Below are the code and all the weights of a small trained network. Each question names an input and a class and asks about switching units off, where a switched-off unit gives its printed mean instead of its output.

import numpy as np


def w(rows, s, z=0):
    codes = np.array(rows[::2]) - 128.0
    scale = np.full(codes.shape[1], s)
    scale[-1] = z or s
    return codes * scale


def f(y):
    return np.maximum(y, 0)


def log_softmax(a):
    a = a - a.max(-1, keepdims=True)
    return a - np.log(np.exp(a).sum(-1, keepdims=True))


def net(x, mask):
    res = np.array(x, float).reshape(1, 7) / 4 @ E
    y = f(res @ A[0][:, :-1].T + A[0][:, -1])
    res = res + np.where(mask, y, B[0][:, -1]) @ B[0][:, :-1]
    return log_softmax(res[-1] @ U[:, :-1].T + U[:, -1])


A, B = {}, {}
E = w([
[161,162,96,127,114,155,186,107,135,136,96],'x0',
[153,170,193,194,81,144,144,77,125,238,159],'x1',
[83,64,129,143,83,143,196,88,152,89,52],'x2',
[68,168,152,105,107,33,162,100,194,151,150],'x3',
[60,139,140,42,115,92,125,84,42,139,143],'x4',
[99,77,155,104,116,89,143,171,124,160,20],'x5',
[70,111,81,90,168,161,45,2,200,173,134],'x6',
],0.012)
A[0] = w([
[131,150,126,73,163,102,116,141,140,142,152,59],'N1',
[80,153,155,75,109,75,120,89,198,184,90,146],'N2',
[141,131,110,150,105,109,127,220,185,77,73,194],'N3',
[131,111,183,113,64,75,179,105,171,217,164,246],'N4',
[37,101,70,66,125,163,160,114,103,55,89,222],'N5',
[194,118,113,134,224,149,117,190,108,138,114,159],'N6',
[45,99,128,94,106,86,180,116,145,96,101,253],'N7',
[157,58,105,112,153,154,148,72,151,176,177,93],'N8',
[87,79,72,188,128,121,105,52,184,139,137,218],'N9',
[255,97,140,179,118,87,149,179,165,92,139,169],'N10',
[124,140,55,89,174,199,61,85,198,152,206,188],'N11',
[91,89,66,181,185,180,135,102,150,123,118,186],'N12',
[152,139,172,169,52,144,191,151,87,151,121,211],'N13',
[79,40,151,68,114,134,202,173,87,70,59,204],'N14',
[189,142,146,163,107,145,121,225,138,142,122,218],'N15',
[113,117,95,111,192,104,83,95,114,48,174,127],'N16',
[102,83,122,87,163,93,179,149,94,86,62,79],'N17',
[188,135,152,109,145,159,62,156,36,181,144,159],'N18',
[133,173,107,89,148,81,100,96,80,108,198,204],'N19',
[144,159,95,135,106,216,21,87,199,120,129,162],'N20',
[119,177,164,151,3,162,214,111,50,151,128,213],'N21',
],0.0093,0.0025)
B[0] = w([
[110,173,91,112,111,51,123,136,105,122,150,165],'N1',
[69,205,73,126,163,80,86,51,173,106,119,216],'N2',
[132,113,75,137,152,75,139,255,153,133,66,197],'N3',
[50,206,236,138,197,153,103,134,187,121,182,210],'N4',
[154,26,75,130,61,116,109,91,145,204,68,231],'N5',
[181,151,70,85,148,102,69,192,127,114,136,196],'N6',
[62,125,133,204,93,139,60,105,183,143,66,217],'N7',
[101,127,139,162,173,155,152,67,84,100,126,175],'N8',
[73,88,158,61,166,163,172,103,171,7,100,209],'N9',
[187,196,127,151,233,173,165,189,154,149,80,204],'N10',
[146,100,142,25,128,105,180,78,113,157,105,251],'N11',
[114,72,141,62,159,155,170,129,88,65,50,186],'N12',
[154,144,202,212,133,194,163,174,110,91,135,208],'N13',
[133,118,115,166,42,177,57,159,138,150,70,247],'N14',
[173,213,90,185,186,114,141,209,121,24,164,205],'N15',
[152,75,109,91,49,57,167,146,119,124,134,206],'N16',
[95,82,120,167,28,156,94,161,139,144,104,209],'N17',
[159,101,79,155,130,172,104,79,102,84,199,206],'N18',
[127,108,89,131,96,22,157,99,109,217,234,201],'N19',
[168,91,129,14,221,140,149,104,69,102,114,219],'N20',
[103,163,223,180,85,122,139,76,61,172,149,217],'N21',
],0.007,0.017)
U = w([
[155,126,82,97,112,93,150,105,70,213,207,210],'0',
[123,155,251,211,107,160,176,118,54,145,149,107],'1',
[107,78,112,141,56,155,71,139,136,139,39,7],'2',
[155,162,116,151,162,133,157,215,147,114,84,158],'3',
[131,76,140,62,159,164,155,74,83,95,94,116],'4',
[49,161,161,119,166,112,95,96,210,106,125,176],'5',
[200,126,96,138,158,185,43,124,96,82,192,133],'6',
],0.011,0.0015)

Each question gives the input, the list of numbers given to net, and the class t.
The units are the neurons (one row each of A and B). Each row of codes is followed by its name. A weight is (code - 128) times the scale printed after its matrix; where a second scale follows, it is the last column's (A, B and U).
mask holds one flag per neuron, in row order. A switched-off neuron (its flag False) gives its mean, the last column of its row in B, instead of its output. The means were averaged over made-up inputs and are rounded, as every weight is.
A unit's drop is (log p(t) with every unit on - log p(t) with that unit switched off) / (log p(t) with every unit on - log p(t) with every unit switched off).
The circuit of an input: a set's keep is (log p(t) with only the set's units on - log p(t) with every unit switched off) / (log p(t) with every unit on - log p(t) with every unit switched off). Starting from the 12 units with the biggest drops (on a tie, the unit counted first), units are removed one at a time, each time the one whose removal leaves the highest keep (on an exact tie, the one counted first), for as long as the keep stays at least 0.8.
circuit, biggest first: the units of the circuit, biggest drop first
top k neurons: the k neurons with the biggest drops, biggest first
drop of u: that unit's drop, to one decimal
input [-1,-3,-6,6,1,-4,-5], class 0: circuit, biggest first => N19
input [-3,5,8,5,-5,-1,-1], class 1: top 3 neurons => N21, N13, N6
input [7,5,3,4,-6,-2,1], class 1: top 2 neurons => N21, N13
input [0,0,-4,-8,-3,8,0], class 3: top 2 neurons => N3, N10
input [-5,-7,3,3,6,-3,6], class 2: top 2 neurons => N5, N7
input [4,4,7,7,1,6,1], class 5: top 2 neurons => N4, N2
input [0,-7,-4,7,-2,6,-4], class 2: top 2 neurons => N17, N14
input [5,6,-8,-5,1,-6,1], class 0: top 2 neurons => N19, N11
input [1,-2,1,7,8,-7,3], class 0: top 2 neurons => N19, N16
input [7,5,-3,1,3,5,7], class 5: top 2 neurons => N2, N4
input [2,-6,-5,4,6,-6,7], class 0: drop of N19 => 1.2
input [-3,-8,-4,0,0,-6,8], class 4: drop of N15 => 0.0
input [1,4,-4,-7,5,8,1], class 6: drop of N18 => 0.5
input [-8,6,6,-1,4,8,-3], class 1: circuit, biggest first => N21
